Below is a small trained network, with its code and all its weights. Each question gives an input and a class and asks what happens when units are switched off, that is, made to give their printed mean instead of their output.

import numpy as np


def w(rows, s, z=0):
    codes = np.array(rows[::2]) - 128.0
    scale = np.full(codes.shape[1], s)
    scale[-1] = z or s
    return codes * scale


def norm(h):
    return h / np.sqrt((h * h).mean(-1, keepdims=True) + 1e-5)


def f(y):
    return y / 2 * (1 + np.tanh(0.7978845608 * (y + 0.044715 * y**3)))


def log_softmax(a):
    a = a - a.max(-1, keepdims=True)
    return a - np.log(np.exp(a).sum(-1, keepdims=True))


def net(x, mask):
    res = np.array(x, float).reshape(1, 3) / 4 @ E
    u = 0
    for l in range(3):
        y = f(norm(res) @ A[l][:, :-1].T + A[l][:, -1])
        res = res + np.where(mask[u : u + 14], y, B[l][:, -1]) @ B[l][:, :-1]
        u += 14
    return log_softmax(norm(res)[-1] @ U[:, :-1].T + U[:, -1])


A, B = {}, {}
E = w([
[134,37,163],'x0',
[185,197,255],'x1',
[133,130,133],'x2',
],0.0074)
A[0] = w([
[160,131,207,147],'0.n0',
[44,128,107,142],'0.n1',
[176,128,169,114],'0.n2',
[130,125,255,132],'0.n3',
[9,140,94,255],'0.n4',
[89,148,244,41],'0.n5',
[127,226,207,204],'0.n6',
[153,30,197,248],'0.n7',
[122,233,80,106],'0.n8',
[94,224,119,164],'0.n9',
[64,34,53,133],'0.n10',
[15,26,93,76],'0.n11',
[62,114,94,77],'0.n12',
[65,126,49,99],'0.n13',
],0.0095,0.0014)
B[0] = w([
[203,51,94,177],'0.n0',
[148,81,207,162],'0.n1',
[159,94,60,148],'0.n2',
[199,90,100,206],'0.n3',
[212,199,200,203],'0.n4',
[137,122,90,178],'0.n5',
[139,156,56,225],'0.n6',
[38,183,121,196],'0.n7',
[23,28,211,197],'0.n8',
[96,182,145,186],'0.n9',
[167,254,163,254],'0.n10',
[176,234,181,237],'0.n11',
[179,116,154,163],'0.n12',
[219,117,177,210],'0.n13',
],0.005,0.0062)
A[1] = w([
[132,42,121,184],'1.n0',
[188,79,134,141],'1.n1',
[159,35,119,195],'1.n2',
[3,145,76,152],'1.n3',
[162,231,149,195],'1.n4',
[105,101,83,155],'1.n5',
[149,127,63,213],'1.n6',
[101,124,170,5],'1.n7',
[152,57,168,109],'1.n8',
[87,235,197,82],'1.n9',
[171,51,91,132],'1.n10',
[96,127,49,172],'1.n11',
[94,125,117,100],'1.n12',
[138,106,27,96],'1.n13',
],0.011,0.0014)
B[1] = w([
[65,162,92,132],'1.n0',
[120,181,61,144],'1.n1',
[52,155,126,140],'1.n2',
[140,241,104,139],'1.n3',
[126,96,67,254],'1.n4',
[160,154,204,120],'1.n5',
[176,149,233,138],'1.n6',
[113,183,167,125],'1.n7',
[81,96,83,130],'1.n8',
[35,113,124,235],'1.n9',
[97,173,113,141],'1.n10',
[114,162,254,123],'1.n11',
[199,147,127,120],'1.n12',
[162,201,184,130],'1.n13',
],0.0068,0.011)
A[2] = w([
[146,159,111,141],'2.n0',
[9,135,134,127],'2.n1',
[114,75,121,2],'2.n2',
[92,56,66,88],'2.n3',
[80,110,172,173],'2.n4',
[95,189,237,169],'2.n5',
[100,97,105,44],'2.n6',
[143,135,141,89],'2.n7',
[67,132,129,82],'2.n8',
[179,154,95,121],'2.n9',
[78,98,59,67],'2.n10',
[135,217,37,148],'2.n11',
[89,199,131,98],'2.n12',
[78,120,203,122],'2.n13',
],0.013,0.0023)
B[2] = w([
[198,93,126,154],'2.n0',
[115,255,63,198],'2.n1',
[72,117,131,119],'2.n2',
[107,189,186,142],'2.n3',
[206,65,123,137],'2.n4',
[200,193,223,154],'2.n5',
[96,96,136,128],'2.n6',
[111,147,156,124],'2.n7',
[106,206,50,152],'2.n8',
[166,106,135,167],'2.n9',
[90,113,160,161],'2.n10',
[155,130,84,253],'2.n11',
[81,146,232,176],'2.n12',
[178,80,120,137],'2.n13',
],0.0065,0.013)
U = w([
[25,191,85,187],'0',
[180,194,122,239],'1',
[230,106,50,124],'2',
[149,155,214,122],'3',
[74,35,192,10],'4',
[76,86,169,2],'5',
[103,36,146,13],'6',
[61,4,203,53],'7',
],0.014,0.0069)

Each question gives the input, the list of numbers given to net, and the class t.
The units are the neurons (one row each of A and B). Each row of codes is followed by its name. A weight is (code - 128) times the scale printed after its matrix; where a second scale follows, it is the last column's (A, B and U).
mask holds one flag per neuron, layer by layer. A switched-off neuron (its flag False) gives its mean, the last column of its row in B, instead of its output. The means were averaged over made-up inputs and are rounded, as every weight is.
A unit's drop is (log p(t) with every unit on - log p(t) with that unit switched off) / (log p(t) with every unit on - log p(t) with every unit switched off).
The circuit of an input: a set's keep is (log p(t) with only the set's units on - log p(t) with every unit switched off) / (log p(t) with every unit on - log p(t) with every unit switched off). Starting from the 12 units with the biggest drops (on a tie, the unit counted first), units are removed one at a time, each time the one whose removal leaves the highest keep (on an exact tie, the one counted first), for as long as the keep stays at least 0.8.
circuit, biggest first: the units of the circuit, biggest drop first
most important unit: the unit with the biggest drop
k most important neurons: the k neurons with the biggest drops, biggest first
top k neurons in layer l: the k neurons of layer l with the biggest drops, biggest first
drop of u: that unit's drop, to one decimal
input [-6,5,2], class 0: most important unit -> 0.n8
input [-5,-6,2], class 2: top 4 neurons in layer 0 -> (0.n4; 0.n13; 0.n7; 0.n12)
input [-7,8,-4], class 2: 2 most important neurons -> (0.n6; 0.n7)
input [4,3,-1], class 0: circuit, biggest first -> (0.n10; 1.n2; 0.n11)
input [4,7,2], class 2: 3 most important neurons -> (0.n8; 1.n9; 2.n1)
input [-2,-5,-1], class 2: top 2 neurons in layer 0 -> (0.n7; 0.n9)
input [-2,-1,-1], class 3: 3 most important neurons -> (2.n5; 0.n6; 2.n11)
input [5,6,0], class 2: 2 most important neurons -> (0.n8; 1.n9)
input [-3,-1,-1], class 3: top 3 neurons in layer 2 -> (2.n5; 2.n11; 2.n4)
input [-1,2,3], class 3: 3 most important neurons -> (0.n4; 0.n10; 0.n11)
input [0,1,0], class 3: 2 most important neurons -> (1.n11; 1.n13)
input [-3,-6,1], class 2: top 2 neurons in layer 0 -> (0.n13; 0.n7)
input [3,-3,-3], class 3: 2 most important neurons -> (0.n11; 0.n10)
input [-3,-3,1], class 3: most important unit -> 0.n4
input [8,0,1], class 0: 2 most important neurons -> (1.n8; 1.n6)
input [0,1,-2], class 3: 2 most important neurons -> (1.n11; 1.n13)
input [1,4,-2], class 2: top 3 neurons in layer 0 -> (0.n8; 0.n3; 0.n0)
input [1,-5,3], class 2: top 2 neurons in layer 0 -> (0.n8; 0.n9)
input [1,1,1], class 3: top 4 neurons in layer 1 -> (1.n11; 1.n6; 1.n4; 1.n13)
input [0,-5,-2], class 2: most important unit -> 1.n4
input [8,-1,3], class 0: top 2 neurons in layer 0 -> (0.n8; 0.n11)
input [-8,5,3], class 0: drop of 1.n4 -> 0.1
input [8,4,0], class 0: drop of 2.n13 -> 0.0
input [8,-3,7], class 0: drop of 0.n8 -> 0.2
input [0,5,-1], class 2: drop of 0.n6 -> -0.1
input [8,7,2], class 0: top 2 neurons in layer 1 -> (1.n2; 1.n8)
input [7,5,6], class 0: most important unit -> 0.n10
